In the rows, 128 means zero.
Rows lie near named flat spaces through zero. A row that begins with a name and a colon came from that space; any other row is followed by the name of its block's space that it lies nearest.
nezo_muper: [141 128 133 146 120  57 133 157 139  86 142 181 107 149 161 150 106 110
 162 125 108 112 114 128 111  74 137 136 112  92  96 165]
nus_gele: [200 102 138 142 185  43 105  94 132 116 140 168 153 167 138 123 123 119
 122 169 154 116 138 127  87 116 110 190 121 129 130 163]
nus_gele: [106 106  63  62 189 136 121  88 118  71 106 160 124 106  32 158 216 120
  83 155 151 200 138 125 194 108 142 135 134 113 153 118]
nus_gele: [132 146 139 171 116 162 152 104 162 173 128 116  82 126 143 119 111 141
 137 105 125 122  96 122  92 152 134 116 143 123 148  69]
nezo_muper: [193 218 173 163  42 153 154 140 118 166 170  85  98  66 165  77 135  89
  86 120 112  80  66 167 125 184 104  96 176 127 101  84]
zuk_medod: [ 95 172 147 118 155 131 146 163 108 161  92  91 233 135 143 136 152  82
 112 128 129  71 136 132 190 203 113 169 104 107  64 182]
nus_gele: [135 147 129 167 171 137 136 115 160 175  94 137 149 118  91 163 141 140
 124 128 128 116 117  75 143 157 148 167 100 105 176  70]
nus_gele: [138 158 126 108 151 114 128 128 112 137 117 122 191 112 114 133 174 100
  84 147 139 107 127 133 174 169 115 159 119 111  95 155]
nus_gele: [109 147 158 131 118 110 145 206  95  96 110 123 170 164 132 141 112  66
 180 129  93  98 143 145 177 140 133 134 119 128 112 171]
nus_gele: [ 95 128 110  95 120 132 169 176 131  87 116 166 134 172 137 164 117 113
 136 179  77 169 117 183 126  99 165  97 128 152 151 138]
zuk_medod: [126 176 154 138 165 158 131 103 107 171 110  47 171  85 123  87 168  82
  98  89 178  65 124 110 181 220  81 176 146  97  61 140]
tav_puzu: [114 130 118 150 129 125 158 114 161 122 126 158  72 152 137 142 123 122
 154 112 116 142  97 135 104 114 146 115 137 102 130 103]
tav_puzu: [ 97  97 136 134  72 119  85 117 106 127 154 103  89 122 152  90 116 138
 179  34 152 101 157 103 135 117  96  98 126 100  53 177]
nezo_muper: [121 131 129 136 128 155 143 115 138 168 113 126 142 160 118 132 134 131
 130 135 117 139 124 140 125 171 138 121 128 145 159  99]
tav_puzu: [182 126 114 142  83  97 105  67 139 147 165 173  78 125 108 115 172 139
 111 112 135 148 105 131 115 135 122 102 139 108 133  98]
nezo_muper: [199 165 137 121  65 113 130 131  88  96 160 153  95 126  71 105 188  60
 116 150 102 153 103 182 177 159 124  88 174 141 158  95]
zuk_medod: [112 134 141 143 196 122 165 123 148 122 107 112 132 159 168 124 101 100
 142 135 145 104 114 140  98 139 120 173 140 116  97 150]
zuk_medod: [100 109 120 138 146 140 152  74 148 165 111 139 113 212 130 119 146 111
 159 107 134 147 121 160 111 188 128 122 143 126 123 122]
zuk_medod: [ 55 153 124 159 150 185 172 123 164 201  70 116 151 163 111 165 145 123
 158  88 111 117 113 103 162 204 155 133 103  97 139  83]
nezo_muper: [154 155 122  99  92 135  97  82  93 132 165  87 117  54 119  72 194 111
  65  93 174 110 120 137 168 164  79 115 161 104  52 149]
zuk_medod: [106 159 135 135 136 206 143 118 142 193 109  62 151  79 136 116 123 159
  86 123 142 110 118 109 125 177 124 132 131 143 140  81]
nus_gele: [134 153 119 100  81 144 111 129 108 132 151 108 136  63 128 112 160 139
  75 121 134 123 122 132 156 132 114 102 133 123  94 135]
tav_puzu: [ 61 129 117 124 218 112 150 150 142 120  71 129 192 149 129 175 133 107
 147 119 139  99 142  92 168 134 138 192  86  79  84 177]
tav_puzu: [ 90 139 150 145 133 188 154 161 110 149  84  92 148 171  79 134 129  87
 183 114 103 131 144 130 181 194 143 120 136 154 183  87]
nus_gele: [120 124 133  96 104 128 121 123  88  90 152  97 109 127 142  80 144  87
 131 105 148 125 137 170 147 137  93 106 166 131  63 180]
tav_puzu: [190 122 131 125  98 131 112 118 122 115 163 134  93 100 120 107 116 152
  98 167 124 156 121 145  90  98 128 105 154 173 184  89]
tav_puzu: [191 112 154 180 133  98 107  95 139 175 132 149 131 175 111 120 116 135
 156 132 130 119 136 109  96 161 125 151 121 146 186  92]
nezo_muper: [ 97  98  99  80 180 177 110  94 121 133 111  85 159  95 106 118 143 169
  77 146 170 155 159 115 132 130 117 143 130 157 137 131]
nezo_muper: [119 165 122 122 167 138 176 100 164 160 122 117 148 128 192 124 131 124
  69 158 141 111  83 167  85 161 121 153 141 113  75 140]
tav_puzu: [152  83 162 126 114 146  71 148  86 119 148  64 138 103 134  79  66 164
 148 123 153 114 189 102 103 100  98 129 135 194 158 144]
zuk_medod: [ 94 118 130 150 203 158 185 116 181 147  97 118 117 178 180 140  68 144
 142 157 130 134 107 145  48 126 146 157 137 146 151 107]
tav_puzu: [147 131 111  82 135 137 100 117 101 126 134 112 177  79  99 121 169 142
  58 162 148 139 145 129 160 136 114 136 126 147 128 140]
nezo_muper: [ 92 125 129 118 147 134 136 195 119  62 115 114 117  94 131 151  87 124
 154 129 116 124 140 104 144  57 143 134 120 124 129 144]
zuk_medod: [119 144 134 132 124 114 136 136 122 106 133 123 111 119 141 120 134  97
 141 102 133 107 117 131 144 125 117 131 137  97  80 152]
tav_puzu: [135 118 163 153 131 126 119 173 109 117 118 107 142 145 123 125  83 115
 180 125 117 107 156 109 133 122 128 142 122 153 161 129]
nezo_muper: [172 167 159 151  71 148 116 132 118 158 162  83 110  62 156  87 114 137
  99 111 134  90 109 123 114 142 104 112 148 135 114 104]
nus_gele: [106 152 143 124 128 128 152 171 114 127 110 119 173 153 141 138 126  90
 141 137 106 107 129 150 158 157 132 134 122 128 107 156]
tav_puzu: [109 140 132 125 128  98 109 135 108 150 113 128 192 137 119 137 167 102
 135  94 136  88 148 107 191 173 113 152  94  86  67 181]
nezo_muper: [114 123 140 142 208 110 145 126 133  96 106 107 125 141 141 123 108  92
 156 118 159 101 131 114 124 121 113 185 138 104  96 157]
nus_gele: [165 142 152 141 117 106  56 127  72 120 139  79 145  40  64  95 175 101
 131  57 177  70 166  47 224 148  80 162 119  83  88 146]
zuk_medod: [108  94 103 124  99 136 126  88 153 147 141 158  86 164 141 128 126 167
 139 113 123 166 124 144  85 118 139  87 129 134 135 117]
zuk_medod: [131  80 106 145 186  97  93  65 156 171 103 168 155 167  87 156 151 169
 139 117 156 141 157  71 122 141 135 171  84 109 161 119]
zuk_medod: [120 124 121  85  79 115 108 115  95 154 145 129 186 160 147 106 170 119
 101 127 128 126 147 177 152 181 105 101 123 139  66 195]
nezo_muper: [125 109 143 163 152 114 125 105 133 153 108 135 129 190 108 127 130 107
 185  97 135 118 143 112 134 169 125 149 122 117 140 123]
[144 138 134 130  82  72 110 173 103  57 157 155  89  97 128 131 129  95
 158  99 114 111 125 118 161  66 124 112 126  88  85 165] | nezo_muper
[ 83 119 115 124 124 104 134  93 132 157 116 152 146 197 138 130 171 100
 157  80 134 120 130 146 153 184 119 124 115  84  56 178] | zuk_medod
[179 133 139 128 169 122 135 158 128 105 121 135 156 116 111 146 101 133
 101 211 114 142 129 131 107  99 145 159 129 175 209  97] | tav_puzu
[192 156 150 166  91 108 126 118 134 133 160 136  80 100 134 108 125 118
 123 121 124 111  96 127 108 125 120 121 149 118 138  91] | nus_gele
[134 120 119 133 161 119 152 106 163 149 120 157 138 170 154 145 114 146
 113 169 122 144 112 150  75 130 143 143 124 141 149 119] | nus_gele
[153 131 145 131 150  86 131 201 116  26 144 132  94  80 150 137  68 109
 147 156 120 112 126 114 113  18 132 152 135 125 129 153] | nezo_muper
[108 140 123 134 142 140 117 119 144 155 123 103 140  72 145 132 127 161
 102  99 153  97 126  81 130 123 119 148 106  95  90 132] | zuk_medod
[120 162 156 141 151 173 161 170 110 101 108  73 114 104 110 115 111  77
 148 128 124 112 119 131 159 143 126 139 161 140 148  98] | nezo_muper
[ 93 132 107  93 162 148 122  76 111 133 119  89 141 106 111 100 191 104
  95  91 180 121 134 129 176 177  93 144 145  94  53 163] | nezo_muper
[122 126 132 156 169 134 148 108 150 127 113 126  92 144 121 129 119 115
 155 112 140 127 115 114 114 132 131 149 140 112 141 101] | zuk_medod
[111 155 142 140 139 159 146 101 114 174 102  94 152 161  98 108 178  72
 141  94 140 109 124 141 183 234 110 138 146 113 107 118] | zuk_medod
[103 142 122 125 108  89 122 183 122 101 120 160 154 112 127 171 135 119
 146 110 102 106 132  99 176  93 145 130  85  82  92 166] | zuk_medod
[160 150 145 140 199 112 150  95 143 125 133  94 127 109 179  95 113 105
  89 149 175  90 101 141  81 138  94 189 159 116  78 149] | nezo_muper
[147 126 138 117 224 134 143 125 118  74 115  87 125 106 121 107 111  96
 110 169 169 126 132 132 117 109 109 187 165 147 138 133] | nezo_muper
[ 76 123 123 137 154 164 172  97 159 182  96 125 140 207 151 133 127 122
 149 121 122 138 116 161 104 193 139 125 132 133 124 119] | zuk_medod
[130 125 133 142 193 139 136 138 152 146  99 117 166 120 131 153  94 158
 113 167 134 120 135  96 102 117 142 175 106 146 174 105] | zuk_medod
[194 116 114 132 178  73 120  77 149 122 139 178 127 140 116 136 148 135
  91 178 148 146 114 131  91 113 127 168 130 125 154 119] | nus_gele
[167 162 156 109 124 140 131 192  95  91 143  83 162  64 147 110  96 115
  83 187 120 106 128 147 129 102 117 139 146 172 140 137] | zuk_medod
[207  72 115 138 162 108  62  78 133 131 141 154 116  98  58 132 126 198
 105 164 158 168 164  66  96  81 132 155 113 168 241  68] | zuk_medod

Each name stands for a flat space through zero: a line, a plane or more. A row that begins with a name and a colon came from that space; any other row is followed by the name of the space it lies nearest, among the names in its block.
rap_bal: [113 129 141 138 140 108 126 105 119 118 138 151 108 145 119 139 143 110
 106 123 150 162 163 108 125 152  89 131 100 153 130 103]
deru_zama: [201 151 106 170 120 163 152 205  76 110  53  43 161 201 109  76  66 149
 157  92 112  91  99 171  97 199 162 119 160 140 122  62]
rap_bal: [ 93 114 146 134 132 108 116  90 108 127 138 179  96 111 124 150 163  98
  99 140 147 165 169 102 116 131  92 146  90 171 135 117]
sono_sitov: [114 109 143 120 121 115 127 113 118 137 130 161 111 100 131 136 119 119
 110 151 140 115 126 115 110 113 142 131 122 131 145 161]
kom_sizaf: [146 119 126  54 102 154 181 185 146 102 121  80 135 104 151 112  91 138
 158 136 129 119 150 173 116 219 104 154 104 113 131 121]
deru_zama: [136  94 167 124 119  98 154 161  74 134  85 158  93 104 128 118  66 111
 100 165 174  66 109 134  74 158 182 129 148 123 164 170]
deru_zama: [139 174  85 152 152 117 116 108 162 132 152  99 213 212 121 107 106 181
 141  83  95 147 129 111 190 117  96  92  97  99  93  90]
deru_zama: [106 104 139  63 110 148 156 113 149 113 147 147  94  70 144 149 159 104
 122 151 133 165 179 130 109 182  68 168  79 159 143 135]
rap_bal: [118 146 149  89 160 108 144 183 177 106 154  94 103 121 145 146 170 111
 156 117 167 145 145 170 185 165 100 135 175  72  99 110]
rap_bal: [121 135 134 128 133 120 123 142 132 116 137 114 118 134 129 133 141 120
 138 120 141 142 139 139 141 133 120 131 134 121 116 106]
sugib_gine: [126 122 134 135 143 119 135 121 115 141 110 157 126 124 126 129 135 121
 108 136 133 120 129 119 125 140 123 131 131 140 135 139]
kom_sizaf: [144 115 137 101 109 134 158 139 122 112 122 117 115 125 129 120  86 127
 123 137 141 120 139 133  93 179 122 132 106 133 149 134]
sono_sitov: [167 138 157 109 159 130 170 184 161 104 121  85  72 141 123 136 140 103
 135 117 173 118 114 161 132 194 125 117 214  87 133 130]
kom_sizaf: [201 151  93 106 105 214 160 180 173  97 118  13 138 152 124 105 122 148
 185  93  85 128 100 176 117 176 127 125 173 115 122  97]
kom_sizaf: [118 141 125  96 137 151 131 136 178 110 159 102 109 110 138 149 195 113
 154 115 124 175 154 148 162 143  80 147 139 123 107 104]
sugib_gine: [127 124 126 110 125 132 134 118 147 131 140 133 131 115 133 131 126 134
 127 134 122 126 126 124 131 124 124 126 123 119 133 149]
kom_sizaf: [163 144 125 136 133 178 129  95 185 100 165  86  71 150 103 152 185 105
 132  97 121 182 125 114 115 129  92 112 170 143 138 113]
sono_sitov: [166 110 166  91 148 138 188 161 149 118 108 126  55 102 126 140 130  93
 108 146 172 101 113 144  94 205 128 127 200 110 164 175]
vez_kibiv: [124 109 154 117 130 125 141 120 124 124 127 153  76  99 125 145 144  97
 107 146 155 131 136 121 100 145 123 137 142 142 150 150]
rap_bal: [130 118 115 167 100 136  99 116  81 143 105 135 149 129 120 112  97 141
 128 135 103 101 100 118  97  74 182 124 117 151 136 132]
vez_kibiv: [139  99 162 153 122 113 147 106  65 119  93 171  69 136 103 129  96  91
  74 146 169 126 147  97  47 182 125 131 107 188 174 128]
vez_kibiv: [140 137 138 144 143 121 126 139 133 122 129 114 109 147 119 132 134 119
 128 117 145 127 116 131 133 126 138 114 165 113 126 122]
vez_kibiv: [117 145  97 145 168 124 129  84 140 164 116 175 191 149 129 123 161 152
 104 118  89 142 140  98 174 130  79 126  98 147 112 128]
sono_sitov: [ 95 126 161 137 138  68  99 141 127 127 159 143 102 121 133 145 120 116
 128 138 177 112 115 129 153  70 172 110 160  75 119 148]
sugib_gine: [130 110 124  83 124 149 163 157 127 142  95 139 141  77 150 120 132 130
 133 153 113 101 129 154 123 173 122 158 128 132 134 155]
sugib_gine: [127 137 112 118 119 138 112  74 184 128 186 123 138 135 125 140 128 148
 130 119 106 149 117  98 143  71 120 102 114 105 130 157]
vez_kibiv: [125 153 131 126 128 129  99 146 179 101 183  69 106 142 128 146 160 124
 170 101 139 157 118 149 168  80 137 112 173  78 100 106]
kom_sizaf: [123 111 137 156 108  95 122 133  55 137  92 155 146 143 123 104  53 137
 107 144 143  90 125 117  88 129 170 125  89 146 144 127]
kom_sizaf: [ 86 113 144 104 140  85 130 124 120 145 133 182 137  95 147 137 128 125
 110 155 148 119 149 122 149 127 119 142 100 117 125 153]
vez_kibiv: [129 169 115 149 164 122 102 129 183 123 167  91 141 169 123 140 176 138
 154  89 123 156 115 133 198  84 116 101 177  82  90 103]
sugib_gine: [127 132 111 135 164 133 142 150 113 167  73 159 173 112 141 116 162 137
 123 135 101  99 117 143 162 147 123 146 151 137 112 136]
rap_bal: [168 141 116 120 141 133 155 164 151 139 111  96 165 151 132 104  81 162
 140 122 118  75  81 146 145 139 162 100 174  74 128 159]
deru_zama: [122 142 113 118 134 120 135 125 137 121 138 121 165 156 132 119 118 146
 133 113 120 150 159 126 152 160  86 130  81 129 112  96]
vez_kibiv: [125 157 118 154 100 126  81 125 142  85 186  57 127 185 113 129 115 138
 168  86 132 177 140 131 141  81 131 107 107 112 101  59]
sugib_gine: [140  96 123  60  74 183 159 105 158 114 150 118 103  69 139 134 110 127
 133 155 105 134 136 126  71 151 114 148  88 149 165 172]
kom_sizaf: [ 95 130 139 193 124  98  74 102  68 120 128 151 108 155 108 137 148 103
 115 117 146 164 153 105 115  86 132 133  99 177 118  70]
rap_bal: [133 112  99 134  72 183 101 111 109 136 120 112 145  93 130 118 121 142
 151 138  71 118 103 130  88  67 170 143 108 163 137 138]
sono_sitov: [118 127 157 118 129 107 128 144 134 101 150 116  80 128 126 144 136 102
 130 126 171 148 147 137 125 144 120 129 139 116 128 112]
deru_zama: [131 151 108 134 147 102 129 106 153 137 149 129 187 182 126 114  90 168
 121 109 118 128 129 106 167 125 109  96  97  96 115 127]
sugib_gine: [120 114 165  55  76 106 140 164 166  70 202  68  75 110 142 140  57 122
 161 139 187 134 145 154 106 140 145 120 108  62 139 138]
deru_zama: [ 55 100 174 133 132  54  99 140  64 137 121 201  97  80 143 147 141  91
 106 166 185 123 163 129 131 107 146 159 102 139 122 126]
deru_zama: [182 128 120 139 121 173 141 130 148 132 115  95 109 132 113 122 117 133
 132 124 108  96  70 130  96 111 171 104 195 116 152 167]
sono_sitov: [152 152 106 158 113 193 112 115 133  84 136  62  97 168 102 135 195 103
 154  79 101 215 165 133 108 158  67 146 115 200 114  27]
sono_sitov: [146 103 156  68 147 107 197 163 142 144 101 158 119  92 147 121  77 130
 101 167 161  62 111 140 116 201 139 125 156  83 160 209]
vez_kibiv: [123 162 108 123  97 139  82 160 176  91 195  30 146 155 135 129 126 152
 203  90 116 157 117 163 175  57 152 112 140  67  83  80]
rap_bal: [101 127 166 144 179  55 133 135 109 141 118 185 109 139 127 140 133 107
  90 139 187 116 141 116 156 147 122 119 148 107 125 139]
sugib_gine: [132 113 156 118 105 121 143 189  79  97  99 100  89 120 130 120 100 102
 141 136 168 120 148 165  88 187 143 153 127 142 134  90]
sono_sitov: [131 139 150 110 166  71 146 187 151 141 128 123 145 137 145 121  88 146
 135 135 169  66  90 155 181 127 173  98 194  30 114 172]
[ 83  93 122 107 111  84 122  90  97 183 119 221 195  77 154 114  60 167
  95 182 109  66 116  96 127  75 168 130  58 116 145 214] | sono_sitov
[124 123 130 110  85 138 114 148 128 101 153  85 116 117 134 127 102 130
 160 128 132 134 130 148 111 108 151 133 113 116 125 113] | vez_kibiv
[120 121 155 121 168 119 141 107 157 137 136 170  73 101 125 161 193  91
  98 139 155 143 132 113 138 138 101 130 175 129 140 162] | vez_kibiv
[121 145  94 124 164 134 125  97 178 173 135 159 192 120 141 129 165 163
 125 126  79 116 103 113 193  84 115 115 143 100 109 172] | sugib_gine
[134 124 134 132 101 129 120 140 109 108 133 102 114 138 122 122  96 126
 139 125 139 129 130 135 101 127 147 126 116 131 133 109] | vez_kibiv
[124 135 134 146 134 112 120 127 115 118 130 126 122 152 120 129 127 122
 124 117 143 143 142 123 129 135 119 124 119 135 123 101] | rap_bal
[118 119 156 181 139  72 103 160  60 146  90 155 121 139 121 118  88 120
 113 143 167  71  93 131 119  86 209 112 169 108 129 139] | deru_zama
[119 113 123  78 121 112 167 134 124 139 115 155 173 111 150 110  72 154
 116 152 125 103 151 129 128 185 105 141  64 121 137 154] | sono_sitov
[106 105 141  39 150  97 182 138 175 161 135 185 155  61 169 132 104 147
 109 176 139  78 127 133 163 162 116 135 121  67 140 227] | kom_sizaf
[ 83 113 154 140 142  78 108  86 108 139 144 198 104 114 126 150 144 106
  89 147 161 145 155  93 130 103 115 131  99 144 135 141] | kom_sizaf
[113 108 166  92 145  82 162 165 114 131 112 162 104  99 144 132 103 111
 108 158 181  95 140 142 127 180 132 138 137 101 140 160] | sugib_gine
[116 142 120 119 154 136 118 118 176 139 152 131 131 112 136 147 192 126
 139 121 114 147 123 131 177  98 108 129 161 107 108 139] | kom_sizaf
[128 125 128 128 130 127 131 124 123 132 122 136 130 126 128 127 127 128
 122 131 127 126 130 125 125 134 125 130 124 134 131 131] | vez_kibiv
[155 127 126 147 119 163 122 143 124 127 110 101 102 119 118 128 146 116
 141 124 116 115  93 142 105 107 164 126 183 135 136 133] | deru_zama
[ 88 117 152 123 136  58 132 144  79 132 115 174 146 133 139 120  81 128
 105 147 172 114 165 125 136 161 122 138  72 124 123 117] | deru_zama
[103  94 132  43  86 156 143 156 155 132 143 128 119  22 168 139 137 126
 160 173 113 105 126 166 123 116 146 168 122 106 134 184] | vez_kibiv
[118 122 151 156 166  68 132 130  94 159  98 187 135 139 125 123 100 127
  88 146 162  81 109 110 138 122 160 109 152 107 136 164] | rap_bal
[118 138 132 126 133 107 121 144 133 120 142 116 135 142 132 128 120 132
 139 120 143 132 135 137 150 125 128 123 126 105 113 112] | sono_sitov
[118 101 183 105 132  95 143 137 129 117 142 156  44  88 128 155 126  85
 103 158 193 113 126 127  99 137 149 126 169 106 158 175] | sono_sitov
[ 91 118 116  55  63 158 103 143 176 102 197  78 131  58 163 143 138 139
 194 141 104 153 143 165 144  71 136 157  90  96 107 132] | vez_kibiv
[114 148 102 187 125 122  78 163  73 143  93 108 187 153 130 104 133 148
 162 109  99 113 111 153 159  72 173 135 132 135  86  71] | kom_sizaf
[144 155 105 152 147 162 107 122 170 133 141  95 135 142 121 137 190 132
 152 100  95 147 101 134 166  82 127 116 184 116 106 117] | kom_sizaf
[123 116 154 147 134 100 128 100 107 123 132 161  88 140 111 139 116 106
  92 135 163 136 139  98  97 135 125 117 120 146 151 135] | sugib_gine
[ 54 111 169 151 142  31  93 144  53 142 116 201 125 111 141 136 116 107
 104 157 189 113 160 125 148 102 153 145  95 125 112 115] | deru_zama
[102 146 104 144 177 107  99 124 160 190 124 170 197 105 149 131 177 160
 135 134  90  87  77 129 220  33 162 114 185  72  92 183] | kom_sizaf
[153 146 118 167 132 120 129 112 109 114 123 109 145 204 103 110  85 142
 115  98 131 143 137 106 113 156 112 102  99 146 131  85] | rap_bal
[ 91 112 149  85 139 123 137 117 155 128 150 166  88  67 145 161 192  96
 120 150 146 157 162 130 143 141  87 158 125 135 128 147] | rap_bal
[ 76 121 120 136  89 116  84  83  98 112 164 145 138 126 129 136 131 126
 131 127 120 186 185 105 118  96  96 150  23 178 116  77] | sono_sitov
[138 129 106 120 131 136 143 152 119 154  92 131 185 121 143 103 103 159
 136 136  98  85 107 144 143 137 146 132 128 116 121 146] | vez_kibiv
[164 137  91 175 126 197 113  95 125 146  98 116 139 137 107 122 176 131
 130 110  64 136  94 114 107  94 135 127 159 180 134 121] | sono_sitov
